Where the symbols take the nodes:
ge: ZM->CQ, ZS->HH, DM->SQ, SR->GM, QC->NJ, RD->GH, FQ->TG, QT->QC, QB->PN, FS->LJ, GS->TB, SL->LL, LJ->CC, DN->ZS, MN->QT, NQ->MN, GM->NG, HL->HS, RN->QB, TG->ZM, PR->TL, TL->SR, NG->ML, CQ->RN, JD->FS, BR->BP, CC->FQ, PC->PR, MD->DM, LM->QR, ML->PF, NM->MD, NB->DN, BP->JD, QR->SL, TB->HL, PN->GS, SQ->LC, PF->LM, NJ->BR, HH->PC, GH->NQ, LL->RD, LC->NB, HS->NM
zo: ZM->FS, ZS->DM, DM->TB, SR->ZS, QC->RD, RD->PF, FQ->BP, QT->LL, QB->FQ, FS->QC, GS->ZM, SL->NG, LJ->NJ, DN->MD, MN->SL, NQ->QR, GM->HH, HL->RN, RN->CC, TG->JD, PR->NB, TL->DN, NG->PC, CQ->LJ, JD->QT, BR->NQ, CC->BR, PC->LC, MD->GS, LM->SR, ML->PR, NM->PN, NB->NM, BP->MN, QR->GM, TB->CQ, PN->TG, SQ->HL, PF->TL, NJ->GH, HH->SQ, GH->LM, LL->ML, LC->HS, HS->QB
ri: ZM->TG, ZS->DN, DM->MD, SR->TL, QC->QT, RD->LL, FQ->CC, QT->MN, QB->RN, FS->JD, GS->PN, SL->QR, LJ->FS, DN->NB, MN->NQ, NQ->GH, GM->SR, HL->TB, RN->CQ, TG->FQ, PR->PC, TL->PR, NG->GM, CQ->ZM, JD->BP, BR->NJ, CC->LJ, PC->HH, MD->NM, LM->PF, ML->NG, NM->HS, NB->LC, BP->BR, QR->LM, TB->GS, PN->QB, SQ->DM, PF->ML, NJ->QC, HH->ZS, GH->RD, LL->SL, LC->SQ, HS->HL
zu: ZM->PN, ZS->TL, DM->DN, SR->PF, QC->JD, RD->QT, FQ->RN, QT->BP, QB->HL, FS->TG, GS->NM, SL->NQ, LJ->ZM, DN->PR, MN->BR, NQ->NJ, GM->LM, HL->DM, RN->TB, TG->QB, PR->NG, TL->ML, NG->QR, CQ->GS, JD->FQ, BR->LJ, CC->CQ, PC->GM, MD->NB, LM->RD, ML->SL, NM->LC, NB->PC, BP->CC, QR->GH, TB->MD, PN->HS, SQ->ZS, PF->LL, NJ->FS, HH->SR, GH->QC, LL->MN, LC->HH, HS->SQ
de: ZM->CC, ZS->LC, DM->HS, SR->PC, QC->NQ, RD->QR, FQ->FS, QT->GH, QB->ZM, FS->BR, GS->RN, SL->PF, LJ->BP, DN->SQ, MN->RD, NQ->LL, GM->PR, HL->PN, RN->TG, TG->LJ, PR->ZS, TL->HH, NG->TL, CQ->FQ, JD->NJ, BR->QT, CC->JD, PC->DN, MD->HL, LM->NG, ML->SR, NM->TB, NB->DM, BP->QC, QR->ML, TB->QB, PN->CQ, SQ->NM, PF->GM, NJ->MN, HH->NB, GH->SL, LL->LM, LC->MD, HS->GS
fe: ZM->FQ, ZS->NB, DM->NM, SR->PR, QC->MN, RD->SL, FQ->LJ, QT->NQ, QB->CQ, FS->BP, GS->QB, SL->LM, LJ->JD, DN->LC, MN->GH, NQ->RD, GM->TL, HL->GS, RN->ZM, TG->CC, PR->HH, TL->PC, NG->SR, CQ->TG, JD->BR, BR->QC, CC->FS, PC->ZS, MD->HS, LM->ML, ML->GM, NM->HL, NB->SQ, BP->NJ, QR->PF, TB->PN, PN->RN, SQ->MD, PF->NG, NJ->QT, HH->DN, GH->LL, LL->QR, LC->DM, HS->TB

The rows follow the links: the fewer symbols apart two nodes are, the more alike their rows tend to be.

Each row is also shifted at random along 3 hidden directions that mean nothing.

One row for each node, in no order:
Each row is one node's numbers.
1: -7 22 -56 -20 -8 -44 67 46 -23 9 -4 58 6 36 -62 11 -49 7 4 -7 -4 -40 35 -17 -52 -45 -24 1 -38
2: -78 -11 27 11 -58 -72 34 14 58 24 23 -10 -2 5 24 11 -18 -17 28 5 -49 10 -21 21 3 -17 55 -29 50
3: -76 32 -58 -36 -17 -48 62 39 -4 5 14 50 19 29 -46 -1 -59 -7 -3 -4 10 -34 17 -5 -52 -44 1 -1 -8
4: -61 -37 24 -39 -18 -27 -17 -44 32 -43 -31 -25 -40 -73 4 12 67 13 -17 22 21 59 -33 -16 -33 -5 -5 42 71
5: -6 0 13 -12 2 7 -41 -48 24 -13 -24 -34 -9 -58 60 -11 61 -2 -17 -3 24 41 -68 32 18 22 3 48 59
6: 51 6 13 -46 -28 -33 10 11 27 30 81 5 -18 38 -26 -5 -50 -46 7 15 40 16 17 -53 -40 -19 57 -70 28
7: 4 86 -65 -48 42 50 -23 -23 -24 -10 8 23 25 -13 39 -67 3 -17 -27 -26 106 -17 -61 40 -6 13 -35 51 8
8: -54 40 -9 0 -11 -23 23 38 6 42 38 25 13 61 -5 7 -54 -35 -16 12 9 -45 7 8 -18 -11 31 -29 -19
9: 43 25 12 26 -7 3 0 38 0 55 58 5 19 76 -5 16 -51 -38 -9 8 -7 -42 24 1 9 3 47 -57 -35
10: 26 44 -53 -23 17 29 29 8 -27 -7 42 35 49 26 -21 -73 -61 -3 37 -49 33 -25 11 1 2 -15 -29 -21 -16
11: 11 -8 28 45 -32 -7 22 24 12 33 55 -4 34 53 10 -18 -62 -23 50 -32 -57 -9 20 12 36 0 49 -74 -15
12: -13 51 -63 -20 32 18 -1 -7 -27 -16 -38 31 15 -22 8 -23 19 16 -29 -17 44 -18 -27 29 -12 10 -58 64 -8
13: 173 -48 62 -11 -3 -2 -41 -21 19 -2 -7 -37 -52 -18 -6 48 47 2 -34 49 17 43 13 -49 -19 15 29 -22 28
14: -116 28 -41 0 40 50 1 3 -42 -10 -6 28 35 8 -10 -43 -18 15 10 -28 23 -29 9 10 18 6 -50 16 -40
15: -39 -20 24 -14 31 53 -55 -46 -18 -29 -24 -30 -16 -47 23 -11 57 11 -22 1 40 35 -27 -7 13 36 -25 30 12
16: 0 -11 54 27 -35 -38 -17 5 44 46 18 -35 -18 14 41 33 6 -36 -19 32 -22 -2 -17 24 6 15 64 -29 30
17: 31 22 16 17 -57 -55 20 10 56 36 45 -10 14 14 46 -15 -35 -43 27 -14 -27 1 -36 45 14 -14 67 -36 57
18: 77 3 39 -1 -35 -53 -14 21 44 52 9 -6 -44 19 21 64 6 -33 -53 64 5 -8 -7 4 -26 -1 63 -20 25
19: 108 -15 30 -6 -16 -1 -29 -49 37 -17 3 -36 -7 -55 50 -27 37 -11 14 -6 8 59 -65 17 18 16 17 16 74
20: 18 -36 70 44 -20 4 -41 -9 30 30 22 -46 -22 10 42 22 17 -23 -2 16 -26 13 -8 6 49 34 56 -39 15
21: -28 47 -38 -4 44 67 -7 3 -49 -7 7 25 36 21 -8 -40 -23 0 0 -31 38 -29 9 3 15 13 -44 2 -48
22: 6 -10 21 6 -45 -48 39 23 36 20 58 -3 17 22 1 -11 -55 -30 41 -16 -33 10 7 -5 0 -27 59 -62 27
23: -32 -31 2 -11 40 60 -40 -43 -30 -52 -27 -17 -10 -44 -13 -16 45 32 11 -11 30 35 4 -27 16 17 -47 28 -3
24: 51 7 23 26 -18 -2 -1 35 5 50 59 -5 12 61 -1 3 -57 -43 8 1 -8 -31 24 -11 9 3 45 -74 -25
25: 0 39 -65 -60 32 17 4 -20 -25 -38 -35 31 5 -39 -15 -29 24 14 -20 -13 66 -1 -31 5 -39 -6 -53 69 10
26: 107 46 -52 -17 32 32 -3 -26 -25 -26 -34 11 19 -34 21 -37 23 19 -10 -24 40 -6 -37 35 2 9 -57 64 5
27: 124 -27 25 36 -47 -69 38 43 31 43 -1 2 -9 39 -3 60 -27 -4 1 23 -76 -28 25 10 -3 -20 49 -31 -9
28: 44 -34 2 26 37 55 -15 -22 -44 -46 -53 -9 8 -39 -5 -7 41 55 15 -12 -20 11 13 -4 29 17 -62 35 -33
29: 32 -22 27 34 -22 -9 -4 -41 31 -25 -19 -39 9 -63 68 -30 40 14 33 -30 -51 43 -58 59 60 12 10 29 65
30: -148 14 -45 13 38 33 18 16 -49 -20 -45 28 22 -2 -17 -10 5 39 2 -23 -11 -28 25 16 13 -10 -67 39 -51
31: -29 -8 19 -15 26 35 -59 -39 -2 -24 -30 -33 -30 -46 22 5 69 3 -34 19 46 34 -30 -4 -1 27 -17 40 34
32: 34 -52 80 45 -13 12 -41 -13 24 8 10 -50 -13 -1 35 16 14 -12 8 9 -45 31 -3 -3 47 29 44 -41 17
33: -13 -74 70 -14 -14 -3 -31 -22 18 -17 6 -41 -57 -22 -26 39 33 6 2 33 -2 58 23 -71 -16 0 28 -38 24
34: 71 17 -42 -32 30 36 -5 -31 -22 -49 -24 7 3 -41 -6 -36 32 27 -3 -24 46 16 -20 2 -1 -3 -61 57 6
35: 83 -13 -29 65 33 25 41 62 -67 2 -57 42 23 51 -63 52 -35 56 4 4 -70 -73 97 -9 17 -14 -58 7 -123
36: -130 4 6 66 -18 -15 45 50 1 41 19 10 42 51 4 5 -65 -8 36 -22 -78 -49 35 30 43 -8 28 -49 -38
37: 25 63 -42 -7 -8 -34 40 42 7 41 21 43 22 51 4 -5 -54 -30 -17 -2 10 -54 0 30 -17 -22 6 -9 -24
38: -107 -68 41 -44 -27 -26 -6 -50 30 -51 14 -36 -37 -63 -20 -8 35 15 32 1 -3 88 -5 -55 -28 -24 16 -18 77
39: 20 -48 -17 2 31 23 12 -12 -49 -68 -84 14 -20 -40 -55 38 51 79 1 8 -24 10 46 -42 -15 -9 -79 51 -42
40: 45 45 -53 22 7 8 54 27 -21 -2 14 39 57 37 -6 -43 -63 5 42 -49 -23 -45 8 39 21 -16 -29 -10 -37
41: -22 -34 60 -20 -26 -33 -34 1 35 32 20 -30 -66 9 -10 65 26 -29 -48 71 32 19 12 -55 -45 1 60 -29 22
42: -48 -22 17 9 10 21 -36 -40 9 -20 -43 -33 -19 -58 43 1 71 19 -13 6 4 30 -45 24 22 26 -13 53 30
43: 109 66 -41 -22 41 73 -29 7 -47 14 33 23 29 40 -7 -51 -33 -24 -17 -33 71 -35 5 -3 6 17 -31 -8 -50
44: -22 35 -35 -3 -14 -48 43 56 -5 41 0 44 -2 53 -37 40 -46 -13 -28 23 4 -64 25 2 -36 -21 13 -5 -31
45: -73 -33 25 61 29 77 -33 -46 -24 -44 -40 -38 40 -40 46 -47 41 47 53 -51 -59 26 -18 41 99 35 -40 26 -15

Some nodes, each with its row:
FQ 22
NG 25
NQ 40
HH 45
PN 41
SR 34
BR 8
NB 42
SL 21
LC 5
RN 18
ZM 17
QR 14
PF 7
QC 37
FS 24

Row, symbols taken left to right, then the row they reach:
30 de zo: 23
3 ri de: 35
39 ri de: 15
11 zo zo: 10
43 zu: 1
2 zo fe: 9
44 zu zu: 27
6 ge zo: 36

